Every row comes from one small tree of marks. The marks that hang from a mark follow it in brackets, in alphabetical order. Every link used is in the known rows. Which tree was each row made from?
Known rows
tasa[lebad[biki zorod[zutiv]]]: -102; -199; -180; 190; -21; 212; 179; -39; -28; 177; -325; -164; -152; 67; 119; -84; -547; 18; 10; -35; -39; -5; -27; 1; -5; -167; -191; -135; -64; -35; -76; 123; 22; 69; 119; -121; -49; -88; 88; -218; -23; -173; -37
gobop[fekiz masu zutiv[sigo vuru[zorod[fudodus]]]]: 42; 5; -188; -11; -56; -242; -269; -420; 5; 47; 397; -12; 495; -47; 126; -317; -67; 166; 136; -94; 32; 90; 88; 69; -190; 87; -63; 182; 6; -42; 302; -23; -262; -97; -156; 99; -16; 125; 6; 33; -27; 242; 79
zorod[fudodus gobop[fekiz[tasa]] zutiv[sigo vuru]]: -179; 56; -142; 107; -102; -64; -354; -10; 37; 79; 448; -68; 330; -260; -6; 273; 490; 47; -24; 207; -96; 74; 34; -105; 157; 81; 64; -78; 97; 18; 141; -146; 171; -72; 67; 201; 48; 109; 11; -50; 23; 270; -489
fudodus[zorod[gobop[masu] zutiv[sigo vuru]]]: 16; -3; -65; 43; 32; 190; -184; -140; 5; -67; 230; 200; 64; 158; 86; 145; 24; 49; 30; -4; -69; -23; -44; -51; -527; 102; -42; -84; -100; 14; 66; -181; 32; -119; -28; 63; 18; 174; -33; -52; -84; -107; -125
vafop[gobop[fekiz[vufem[fime]] zutiv[sigo]]]: -29; -220; -143; -35; 24; 121; -28; 98; 4; 53; 244; -132; 224; -361; 32; 196; 398; 199; 145; 59; -44; -114; -73; 14; -58; 5; -112; 106; 181; -10; -39; -42; -26; -3; -127; 92; -94; -9; -3; -106; -2; 143; 130
fime[matig nafena vafop[gobop[fekiz masu]]]: 218; -104; -270; -147; 137; 185; 91; -288; -102; -130; 214; -109; -188; -51; 85; -99; 321; -156; 174; -72; -58; -326; 8; -99; 245; -8; 21; -223; 14; 49; -31; -189; -71; -219; 169; -36; -278; -464; -80; 72; -14; -355; 247
fime[matig[zutiv] tasa]: 47; 71; 2; 138; 109; -78; 40; 12; -150; 100; 54; 33; -337; 109; 13; -213; 205; -114; 40; 1; 98; -92; 33; -40; 260; -215; 118; -175; -130; -107; 12; 11; -24; 73; 9; -83; -34; -79; -84; -97; 29; -319; 39
tasa[lebad[sigo] nafena]: -8; -66; 84; -77; 21; 245; 240; 428; 100; -238; -512; 28; -103; -52; 19; -328; -197; 70; -100; -151; 22; 185; -78; 7; -95; -44; 93; -90; 129; 112; -144; 166; -113; 20; -34; -97; 160; -173; 176; -23; 76; -276; -157
sigo[zutiv[vuru[zorod[fudodus gobop]]]]: -152; 59; 97; 45; -95; -117; -48; -120; 8; 154; -247; 241; -64; 96; -25; -3; 103; 54; -133; -51; 34; -32; 29; 92; 35; 66; -187; 31; -43; -50; -96; 36; 122; -92; -109; -53; 4; 73; -1; 37; -87; 79; -130
sigo[zutiv[vuru[zorod[gobop]]]]: -122; 33; 79; 37; -87; -120; -16; -134; 8; 134; -225; 253; -64; 98; -8; -2; 12; 63; -77; -88; 23; -67; -12; 98; -8; 90; -192; 17; -50; -34; -72; 43; 103; -96; -139; -75; -23; 93; -45; 4; -87; 39; -62
fekiz[tasa[lebad[zorod] nafena]]: -70; -101; 100; -79; 45; 110; 335; 497; 18; -77; -449; -337; -73; -136; 30; -107; -510; -59; -105; -21; -121; 207; -81; -28; 382; -141; 185; -182; 21; 100; 37; -16; -207; 180; 26; -115; 61; -243; 162; -16; 63; -169; -151
matig[sigo zutiv[vuru[zorod[gobop[fekiz]]]]]: 106; 107; -105; 14; -47; -110; 48; 225; -2; -186; -19; 137; 34; 252; -46; -243; -130; 39; -8; 47; 212; -18; -3; 76; -58; 102; -7; 5; -286; -138; 52; 52; 245; -41; -50; 104; 34; 184; 124; -21; -13; -159; -33
sigo[zutiv[vuru[zorod[gobop[fekiz[tasa]]]]]]: -128; -8; 49; 37; -71; -227; -37; -121; 0; 147; -145; 109; 57; 19; -6; 27; -27; 61; -40; -84; -28; -42; 12; 88; 182; 92; -134; -21; -42; 11; 10; 6; 79; -80; -126; -67; -28; 29; -14; -22; -75; 112; -36
gobop[fekiz[sigo[zutiv] vufem]]: -12; -232; 129; 20; 2; -180; 43; 20; 29; 56; -83; 41; 389; -72; -3; -6; 79; 150; 49; -181; -8; -57; 57; 7; 245; 5; -10; -1; -27; -47; -10; 103; -42; -52; -116; -49; -94; 54; 169; -196; -88; 68; 183
gobop[fekiz[tasa[lebad[zorod]]] masu]: 72; -335; -97; 35; 79; -212; 90; 69; 5; 123; -29; -314; 230; -129; 102; -86; -478; 37; 186; -93; -68; 67; -6; -6; 434; -139; 18; -24; -38; 78; 272; -194; -229; -47; -7; -38; -57; -199; 124; -7; -36; -66; 135
fime[nafena tasa[lebad] vafop[gobop[fekiz[zutiv]]]]: 154; -223; -76; -133; 59; 103; 337; -243; -63; -103; -86; -195; -91; -260; 141; 156; 165; -102; 157; 3; -161; 98; 75; -53; 316; -124; 221; -286; -79; 183; -163; -249; -215; -43; -81; -80; -28; -261; -106; -225; 105; -397; 92
fekiz[sigo tasa[nafena] zutiv]: -14; 84; 114; -202; -2; 171; 86; 326; 89; 57; -441; -146; -61; 31; -71; 196; 171; -95; -46; 38; -55; 359; -19; -129; 418; -74; 337; 29; -9; -16; 81; -2; -246; 155; 88; -152; 40; -206; 172; -31; 8; -250; -240
gobop[fekiz masu zutiv[vuru[zorod[fudodus]]]]: 42; -70; -108; 36; -15; -298; -281; -382; -10; 166; 237; -53; 336; -46; 137; -306; -84; 150; 137; -94; 28; 56; 132; 89; -26; 38; -158; 190; 3; -16; 217; -63; -236; -97; -80; 17; -44; 25; 8; 98; -59; 139; 191
lebad[biki sigo[zutiv[vuru]] tasa[nafena]]: -177; 199; 99; 80; 23; -271; -408; 153; 37; 165; -253; -102; -1; 453; -167; 144; 129; 3; 112; -68; -62; -3; -56; 52; 64; 125; 89; 101; 128; 142; -210; 302; 530; 120; 243; -61; 57; -150; -108; -2; 68; 399; 67
zutiv[sigo vuru[zorod[gobop]]]: -11; 189; -79; -114; -117; 87; 33; -45; 76; -270; 295; 346; 290; -24; -18; -33; -222; 3; -132; 37; 30; -34; -43; -3; -254; 110; 83; -10; -2; -73; 118; -11; 35; -22; -187; 145; 28; 349; -41; 77; 16; 145; -163
fime[tasa[lebad nafena] vafop[gobop[masu]]]: 164; -235; -7; -111; 222; 121; 453; -47; -92; -106; -229; -349; -116; -85; 110; 202; -100; -25; 139; 61; -88; 240; -72; -29; 101; -118; 150; -148; 7; 297; -133; -419; -193; -11; -243; -103; 88; -234; -202; 144; 140; -428; -27
vafop[gobop[fekiz[vufem]]]: -8; -339; -104; -61; 96; 29; 81; 244; 6; 31; 63; -67; 132; -318; -12; 227; 252; 121; 115; 58; -30; -139; -38; -14; 328; -64; -94; 91; 88; 40; -102; -107; 109; -25; -32; 78; -84; -105; 63; -73; -7; -16; 81
vafop[gobop[fekiz[tasa] masu]]: 44; -346; -227; -58; 111; -13; -2; 112; 6; 85; -33; -238; 90; -245; 5; 281; 143; 13; 252; 114; -38; -31; -56; -34; 448; -110; -49; 153; 65; 108; 105; -272; 59; -48; 27; 69; -66; -282; 6; 66; -8; -75; 52
vuru[zorod[fudodus gobop] zutiv[sigo]]: -45; 243; 64; 94; -299; 149; -80; -342; 38; 106; -234; 519; -36; -137; 11; 63; 70; -82; -106; -8; 97; 105; 148; 15; -285; 151; -89; 35; -9; 48; 142; 178; 77; 32; -62; 93; 73; 243; 134; -138; -117; -39; -91
zorod[fudodus gobop[masu zutiv[sigo]]]: -21; -72; 79; -7; -82; 94; -246; 20; 42; -37; -2; 116; -73; -195; 37; 250; 405; 9; -15; 138; 18; 57; 33; 14; -456; -87; -60; 167; 78; 77; 158; -161; -32; -21; -11; 137; 95; 20; -44; 102; -33; 95; -58
zutiv[sigo vuru[zorod[fudodus gobop[fekiz]]]]: -46; 185; -88; -82; -114; 28; -41; -48; 64; -218; 383; 289; 387; -94; -25; -80; -106; 19; -171; 68; 32; -1; 47; -9; -140; 94; 84; 15; 10; -78; 109; 1; 43; -50; -151; 195; 55; 315; 44; 86; 14; 249; -224
zutiv[sigo vuru[zorod[fudodus gobop[fekiz masu]]]]: -16; 161; -97; -89; -100; 9; -53; -110; 65; -198; 372; 265; 403; -49; -13; -83; -129; 15; -117; 57; 44; 31; 26; -9; -165; 101; 68; 46; 5; -58; 169; -71; 14; -87; -157; 190; 53; 295; 35; 120; 5; 225; -214
vuru[zorod[gobop] zutiv[sigo]]: 16; 187; 25; 76; -283; 142; -17; -373; 36; 66; -193; 544; -35; -133; 46; 67; -119; -64; 9; -82; 75; 37; 65; 29; -372; 200; -100; 7; -25; 80; 193; 192; 39; 25; -124; 46; 19; 285; 46; -207; -117; -120; 51
fekiz[sigo[zutiv[vuru[zorod]]] vufem]: -65; -33; 279; -97; -80; -1; 181; -105; 98; -100; -488; 188; 307; 225; -79; 100; 92; 105; -128; -151; 29; 53; -15; 16; 96; 85; 23; -75; -40; -146; -46; -26; 28; 18; -192; -118; -66; 154; 152; -78; -110; 11; 24
nafena[fime[matig vafop[gobop[fekiz zutiv]]]]: -2; -156; -135; 82; 109; 13; 24; 3; -46; 239; 300; -187; -210; -109; -13; -5; 43; -3; 30; 92; 31; -337; -1; 11; 129; -135; -242; -56; 168; -44; -160; -82; -152; -54; 8; 18; -212; -99; -185; 254; 87; -156; 253
lebad[biki sigo zorod]: 78; -166; -237; 151; 0; -34; -231; -77; 13; 122; -67; -25; -218; 113; -46; 61; -542; -31; 95; -148; -47; -352; 28; -13; -279; -33; -70; 141; -171; -3; -62; 247; 231; 153; 341; -17; -32; -108; -63; -169; -33; 302; 183
fekiz[tasa[nafena] vufem[fime masu] zutiv]: -29; 136; 459; -97; 149; -152; 215; 574; 73; 215; 223; -396; -97; -58; -80; 273; 210; 97; -127; -19; -106; 387; -289; -116; 439; 89; 164; -51; 269; -82; -41; -88; -356; 116; 3; -229; -28; 84; 173; 28; 68; -13; -56
matig[sigo[zutiv[vuru[zorod[gobop]]]]]: 30; -18; 73; -10; -75; -53; 186; 103; 17; -191; -183; 207; 36; 191; -85; 106; -237; 69; -41; -2; 121; -79; -73; 69; -380; 36; -45; 49; -161; -143; -78; -31; 236; -196; -126; 42; 53; -13; 27; 109; -33; -3; -21
sigo[zutiv[vuru[zorod]]]: -128; 69; 64; 43; -80; -159; 1; -144; 2; 179; -264; 231; -40; 182; -15; -106; -31; 72; -99; -120; 45; -48; -1; 97; 103; 63; -181; 27; -72; -90; -112; 94; 77; -74; -128; -100; -38; 82; -14; 12; -82; 31; -77
fekiz[sigo tasa vufem[biki]]: -32; -93; 259; -193; -24; -61; 200; 152; 65; -230; -363; -239; 298; 70; -151; 290; 30; -70; -106; 35; -34; 106; -11; -89; 362; -157; 246; -130; 71; 15; 99; -180; -84; 266; 70; -156; 30; 19; 128; -91; -26; 78; 181
vufem[biki masu zorod[gobop]]: 155; -28; 169; 44; 56; 66; 51; -280; 4; -214; 378; 28; -443; -53; -8; -84; -157; -140; -14; 109; 96; 58; -46; -1; -330; -33; -274; 348; 180; -70; 37; 286; -201; 122; 264; -105; 165; 433; -149; -143; -31; 94; 308
lebad[biki sigo tasa zorod[fudodus]]: -92; 62; -48; 186; -7; -107; -429; 163; 40; 229; -166; -131; -187; 272; -143; 230; -291; -50; 39; 35; -120; -213; 115; 8; 27; -46; 93; 119; -37; -84; -145; 288; 440; 254; 435; 75; -2; -143; -11; -59; -26; 512; 136
lebad[biki sigo[zutiv] tasa[nafena] zorod[fudodus]]: -185; 132; 52; 163; 11; -131; -409; 156; -15; 318; -349; -209; -211; 303; -141; 55; -166; -11; 64; -77; -135; -58; 59; 54; -66; 126; 48; 143; -18; 46; -213; 423; 398; 171; 360; -8; 69; -235; 23; -149; -8; 535; -38
gobop[fekiz[tasa] masu zutiv[sigo vuru[zorod]]]: 44; -21; -194; -59; -43; -329; -217; -358; 15; 7; 348; -216; 541; -70; 111; -166; -203; 115; 182; -79; -57; 136; 33; 49; 50; 76; 62; 80; 10; 32; 441; -140; -289; -2; -144; 59; -32; 24; -21; 26; 2; 255; 124
vufem[biki fime masu nafena zorod[gobop]]: 79; 282; 339; 124; 69; 304; 154; -130; 6; -143; 724; 23; -369; -316; -30; -207; 168; -217; -65; 27; 100; 63; -144; -55; -621; 58; -404; 374; 199; -78; -97; 453; -324; 7; 334; -210; 123; 508; -121; -147; -25; 253; 428
matig[sigo zutiv[vuru[zorod[fudodus gobop]]]]: 67; 175; -49; 3; -69; -43; 48; 264; 11; -191; -156; 162; -66; 317; -80; -200; -22; 3; -106; 105; 235; 31; 7; 67; -68; 59; 5; 14; -281; -171; 2; 23; 285; -6; -13; 109; 71; 169; 143; 51; -10; -167; -140

Which tree is each row?
-9; 45; 153; -6; 118; 31; 192; 327; -68; 89; 20; -113; -180; 64; -52; -284; -168; -36; -56; -53; 75; -56; -104; 2; -107; -3; -69; -13; 74; 68; -247; 118; -148; -112; -31; -60; -22; -109; -39; 228; 132; -203; -18
tasa[nafena[fime[matig[sigo[zutiv]] vafop]]]
-42; 80; -9; 104; 61; -55; -320; 278; 9; 148; -139; -186; -161; 228; -102; 52; -498; -48; 157; -76; -153; -143; -10; 10; -132; 97; 139; 118; -7; 72; -138; 393; 323; 232; 362; 6; 17; -150; -55; -125; 35; 400; 161
lebad[biki sigo tasa[nafena] zorod]
22; -147; 206; 67; -50; 202; -4; -16; 25; 92; -64; 69; -103; -144; 22; 31; 2; -108; -91; 33; -40; 12; 129; 8; 90; -122; -116; 176; -48; 40; 32; 87; -40; 63; 134; 30; 59; 82; 99; -93; -88; 123; 13
vufem[zorod[fudodus gobop[fekiz[sigo[zutiv] tasa]]]]
-193; 244; -122; 113; -111; 18; -253; -40; 39; 177; 152; 94; 165; 139; -39; -42; 430; 60; -168; 118; 48; 102; 12; -97; 185; -14; 18; 4; 21; -219; -109; 39; 142; -13; 85; 107; 17; 171; 39; 39; 21; 113; -591
zorod[fudodus zutiv[sigo vuru]]
157; 23; -72; 35; 242; 103; 408; -42; -214; -41; -44; -327; -406; 128; 141; -397; -205; -67; -3; -90; -27; 29; 5; -24; 155; -68; 163; -443; -146; 69; -55; -100; -288; 58; -107; -192; -34; -204; -102; -42; 80; -522; -24
fime[matig[zutiv] tasa[lebad[zorod] nafena] vafop]
-23; 64; 1; 0; -103; 40; -77; -8; 18; 66; 130; 233; -11; -308; 12; 128; -97; -38; -112; 74; -54; 53; 183; 5; -2; 19; -22; 48; -41; 51; 136; 19; -80; -22; -42; 118; 64; 72; 176; -58; -67; 55; 7
vuru[zorod[fudodus gobop[fekiz[tasa zutiv[sigo]]]]]
151; 38; -256; -184; 50; 322; 75; -288; -85; -241; 128; -41; -289; -42; 75; -62; 470; -136; 59; -34; -67; -314; -4; -78; -16; -4; 66; -256; 43; -24; -79; -67; -82; -82; 134; -27; -247; -392; -140; 13; 14; -301; 185
fime[matig nafena vafop[gobop[zutiv[sigo]]]]
-123; 113; 235; -18; 97; -3; -27; 569; 17; 178; -117; -141; -120; 61; -86; 102; 9; -36; 36; 139; -72; 47; -70; 26; 308; -28; 84; 41; 208; 67; -266; 118; 74; 116; 21; 31; -39; -10; -93; 199; 112; -51; 81
lebad[tasa[nafena[fime[vafop[gobop]]]]]
30; -15; 84; -8; -68; -69; 143; 56; 19; -151; -215; 170; 52; 232; -89; 103; -169; 57; -44; 22; 143; -11; -54; 63; -360; 18; -54; 94; -159; -138; -43; -112; 228; -230; -103; 60; 78; -53; 62; 179; -42; 13; -82
matig[sigo[zutiv[vuru[zorod[fudodus gobop[masu]]]]]]
-116; -106; 57; 60; 21; 158; 141; 327; 68; 19; -363; -179; -85; 17; -32; -274; -362; -31; -42; -59; 56; 137; -81; 20; -122; -113; -91; -21; 192; 218; -214; 221; -28; 54; 89; -88; 135; -132; 103; 3; 189; -140; -27
tasa[lebad[biki sigo] nafena[fime]]
-39; 170; -75; -56; -129; -3; -116; -181; 39; -101; 107; 184; 161; 19; 57; -178; -44; 105; -87; -35; 27; 4; 21; 68; -314; 36; -6; 66; 12; -136; 75; 130; -139; 100; -146; 40; -8; 218; -81; 10; 4; 133; 13
gobop[zutiv[sigo vuru[zorod]]]
221; -31; 7; 46; 180; -135; 347; -232; -186; -131; 171; -114; -209; 255; -10; 164; -117; -38; 34; -30; 24; -211; -10; -40; -153; -145; 174; -277; -178; -89; -116; -282; 7; -165; -142; -92; -62; -281; -250; 216; 48; -241; 184
fime[matig[sigo[zutiv]] tasa vafop]
217; -86; -88; -88; 316; 100; 285; -167; -198; -69; 199; -298; -249; -15; 51; 114; 124; -109; 169; 47; -53; -52; -66; -102; 70; -86; 163; -165; 27; 175; -76; -398; -137; -108; -93; -87; -47; -392; -279; 266; 111; -370; 52
fime[matig tasa[nafena] vafop[gobop[masu]]]
-16; 55; 18; -20; -43; -74; -71; -57; 44; -29; 145; 207; 177; -47; 4; -65; -154; -8; -115; 55; 38; -17; 87; 20; 69; 31; -66; 56; -1; -23; 48; -128; 50; -86; -48; 73; 15; 151; 37; 214; -40; 78; -57
zutiv[vuru[zorod[fudodus gobop[fekiz masu]]]]
-42; -26; 66; -39; -80; 53; -251; -3; 59; -87; 77; 98; 42; -136; 24; 210; 409; 23; -53; 158; 29; 65; 15; 13; -403; -51; -34; 143; 99; 43; 156; -223; 8; -34; -23; 142; 93; 71; -72; 181; -15; 158; -146
zorod[fudodus gobop[masu zutiv[sigo vuru]]]
192; 105; -225; -107; 100; 159; 139; -326; -171; -176; 145; -108; -331; 31; 60; -90; 561; -243; 153; 16; -32; -138; 19; -100; 252; -31; 269; -359; -157; 48; -37; -137; -49; 9; 39; -23; -135; -254; -196; -199; 93; -421; 35
fime[matig[zutiv[sigo]] nafena tasa vafop[gobop]]
-13; 237; -133; -9; -83; -28; -146; 45; 23; 1; -8; 204; -16; 212; 1; -290; 209; -16; -76; 36; 154; 91; 1; 43; 119; 99; -18; 18; -159; -57; 152; 60; 79; 96; -63; 91; 19; 340; 63; -73; -23; -92; -237
matig[zutiv[sigo vuru[zorod[fudodus gobop[masu]]]]]
-74; -128; 188; 22; -5; -195; -224; 94; 53; -98; 307; -25; 160; -347; 20; 194; 456; 139; -104; 112; -34; 28; 86; 23; -87; 22; -66; 69; 180; -2; 50; -76; 6; -2; -1; 110; 53; 124; 35; 41; -9; 278; 33
zorod[fudodus gobop[fekiz[vufem[masu]] zutiv[vuru]]]
